Below are the code and all the weights of a small trained network. Each question names an input and a class and asks about switching units off, where a switched-off unit gives its printed mean instead of its output.

import numpy as np


def w(rows, s, z=0):
    codes = np.array(rows[::2]) - 128.0
    scale = np.full(codes.shape[1], s)
    scale[-1] = z or s
    return codes * scale


def norm(h):
    return h / np.sqrt((h * h).mean(-1, keepdims=True) + 1e-5)


def f(y):
    return y / 2 * (1 + np.tanh(0.7978845608 * (y + 0.044715 * y**3)))


def log_softmax(a):
    a = a - a.max(-1, keepdims=True)
    return a - np.log(np.exp(a).sum(-1, keepdims=True))


def net(x, mask):
    res = np.array(x, float).reshape(1, 6) / 4 @ E
    u = 0
    for l in range(3):
        y = f(norm(res) @ A[l][:, :-1].T + A[l][:, -1])
        res = res + np.where(mask[u : u + 5], y, B[l][:, -1]) @ B[l][:, :-1]
        u += 5
    return log_softmax(norm(res)[-1] @ U[:, :-1].T + U[:, -1])


A, B = {}, {}
E = w([
[160,138,91,90,131,251,113,125,107],'x0',
[127,128,128,128,128,128,126,128,128],'x1',
[142,149,73,154,90,158,91,200,222],'x2',
[138,132,136,128,131,124,120,133,125],'x3',
[82,116,194,131,160,159,46,51,209],'x4',
[121,131,118,130,124,134,147,117,134],'x5',
],0.012)
A[0] = w([
[132,122,133,104,158,139,121,56,100,127],'L0N0',
[110,128,178,136,150,160,80,58,200,255],'L0N1',
[94,147,137,146,135,97,116,102,155,89],'L0N2',
[148,135,86,121,107,132,115,201,252,242],'L0N3',
[153,124,119,108,124,240,117,113,103,252],'L0N4',
],0.018,0.0025)
B[0] = w([
[146,115,227,148,57,103,92,142,55,189],'L0N0',
[147,160,26,50,152,57,124,4,168,252],'L0N1',
[207,70,226,131,174,143,101,156,125,177],'L0N2',
[94,177,90,175,59,122,93,176,187,245],'L0N3',
[100,168,119,157,234,184,95,161,62,227],'L0N4',
],0.012,0.015)
A[1] = w([
[121,92,138,112,18,29,174,111,159,243],'L1N0',
[118,88,156,59,161,150,154,39,106,8],'L1N1',
[68,119,199,220,96,159,144,254,121,108],'L1N2',
[172,61,152,99,36,118,141,96,200,14],'L1N3',
[147,130,59,99,118,177,83,127,242,60],'L1N4',
],0.018,0.0017)
B[1] = w([
[163,95,144,172,129,84,193,80,193,252],'L1N0',
[170,197,126,182,71,136,72,165,35,205],'L1N1',
[185,161,29,131,85,120,249,155,121,229],'L1N2',
[76,5,166,157,132,175,129,158,175,170],'L1N3',
[62,136,159,74,206,140,164,109,185,233],'L1N4',
],0.017,0.014)
A[2] = w([
[105,129,167,152,80,67,187,125,207,176],'L2N0',
[108,196,74,54,93,103,172,150,142,122],'L2N1',
[154,90,194,143,164,104,95,65,62,5],'L2N2',
[158,100,180,87,166,98,253,91,2,119],'L2N3',
[154,88,196,126,137,73,156,59,161,150],'L2N4',
],0.022,0.0016)
B[2] = w([
[138,118,102,93,92,33,26,98,83,254],'L2N0',
[171,85,226,177,162,202,156,124,73,206],'L2N1',
[191,134,119,90,76,131,189,138,33,208],'L2N2',
[72,154,116,114,186,136,80,78,253,247],'L2N3',
[42,39,174,113,108,199,160,242,118,245],'L2N4',
],0.018,0.02)
U = w([
[36,52,142,70,139,61,91,128,229,216],'0',
[71,213,118,102,246,189,111,74,201,251],'1',
[118,57,193,56,69,142,145,153,52,81],'2',
[162,215,122,80,117,134,75,95,14,74],'3',
[185,131,90,174,68,50,201,139,186,32],'4',
[167,162,105,179,145,218,207,222,103,34],'5',
],0.014,0.0015)

Each question gives the input, the list of numbers given to net, and the class t.
The units are the neurons (one row each of A and B). Each row of codes is followed by its name. A weight is (code - 128) times the scale printed after its matrix; where a second scale follows, it is the last column's (A, B and U).
mask holds one flag per neuron, layer by layer. A switched-off neuron (its flag False) gives its mean, the last column of its row in B, instead of its output. The means were averaged over made-up inputs and are rounded, as every weight is.
A unit's drop is (log p(t) with every unit on - log p(t) with that unit switched off) / (log p(t) with every unit on - log p(t) with every unit switched off).
The circuit of an input: a set's keep is (log p(t) with only the set's units on - log p(t) with every unit switched off) / (log p(t) with every unit on - log p(t) with every unit switched off). Starting from the 12 units with the biggest drops (on a tie, the unit counted first), units are removed one at a time, each time the one whose removal leaves the highest keep (on an exact tie, the one counted first), for as long as the keep stays at least 0.8.
circuit, biggest first: the units of the circuit, biggest drop first
unit that matters most: the unit with the biggest drop
top k neurons: the k neurons with the biggest drops, biggest first
k most important neurons of layer l: the k neurons of layer l with the biggest drops, biggest first
drop when u is switched off: that unit's drop, to one decimal
input [7,-4,-8,7,-7,-4], class 1: circuit, biggest first -> (L2N3)
input [4,-1,8,-5,0,-5], class 5: circuit, biggest first -> (L0N1 L1N2)
input [-8,3,-6,-7,7,-1], class 2: 2 most important neurons of layer 2 -> (L2N2 L2N4)
input [3,2,-8,0,-1,3], class 1: top 2 neurons -> (L0N1 L2N3)
input [-6,-5,3,-4,0,1], class 4: circuit, biggest first -> (L0N1 L1N2)
input [6,-8,0,5,8,-1], class 3: 2 most important neurons of layer 0 -> (L0N3 L0N0)
input [-6,8,-4,-4,2,4], class 2: 2 most important neurons of layer 0 -> (L0N4 L0N3)
input [-2,1,-5,7,-3,-4], class 0: circuit, biggest first -> (L0N4 L2N3)
input [-4,-5,5,1,-4,0], class 4: top 3 neurons -> (L0N1 L0N4 L1N2)
input [-8,-8,8,0,0,4], class 4: 2 most important neurons of layer 0 -> (L0N1 L0N3)
input [-1,-3,-6,-7,8,8], class 2: top 2 neurons -> (L0N4 L2N4)
input [1,-8,7,-6,-2,4], class 5: 2 most important neurons of layer 2 -> (L2N1 L2N3)
input [6,-6,-3,-1,1,4], class 3: 2 most important neurons of layer 1 -> (L1N2 L1N4)
input [8,5,0,-4,-6,-6], class 1: unit that matters most -> L0N3
input [3,4,-7,8,-8,-1], class 1: top 2 neurons -> (L2N3 L0N1)
input [-2,0,5,2,-3,-4], class 4: top 2 neurons -> (L0N1 L0N4)
input [1,-5,-4,-6,5,-4], class 3: top 2 neurons -> (L1N1 L0N3)
input [1,-4,-3,-7,-2,7], class 1: top 2 neurons -> (L0N1 L0N3)
input [-8,0,1,-4,-4,-3], class 4: top 4 neurons -> (L0N1 L1N2 L0N4 L1N4)
input [-4,-5,-5,3,-6,5], class 0: most important neuron of layer 0 -> (L0N4)
input [8,-4,0,-2,4,0], class 3: top 3 neurons -> (L0N3 L2N3 L0N0)
input [8,-4,3,-7,-2,1], class 5: top 2 neurons -> (L0N1 L2N3)
input [2,-6,-1,0,0,0], class 1: top 3 neurons -> (L0N1 L0N3 L2N3)
input [0,0,-4,-8,-6,-7], class 0: 3 most important neurons of layer 0 -> (L0N4 L0N3 L0N2)
input [-7,-5,-8,-4,-7,-7], class 0: top 2 neurons -> (L0N4 L2N3)
input [4,5,-4,1,8,0], class 3: drop when L2N2 is switched off -> 0.0
input [4,0,7,3,-1,-5], class 5: circuit, biggest first -> (L0N1)
input [-8,-7,-3,-3,6,5], class 2: drop when L0N4 is switched off -> 0.3
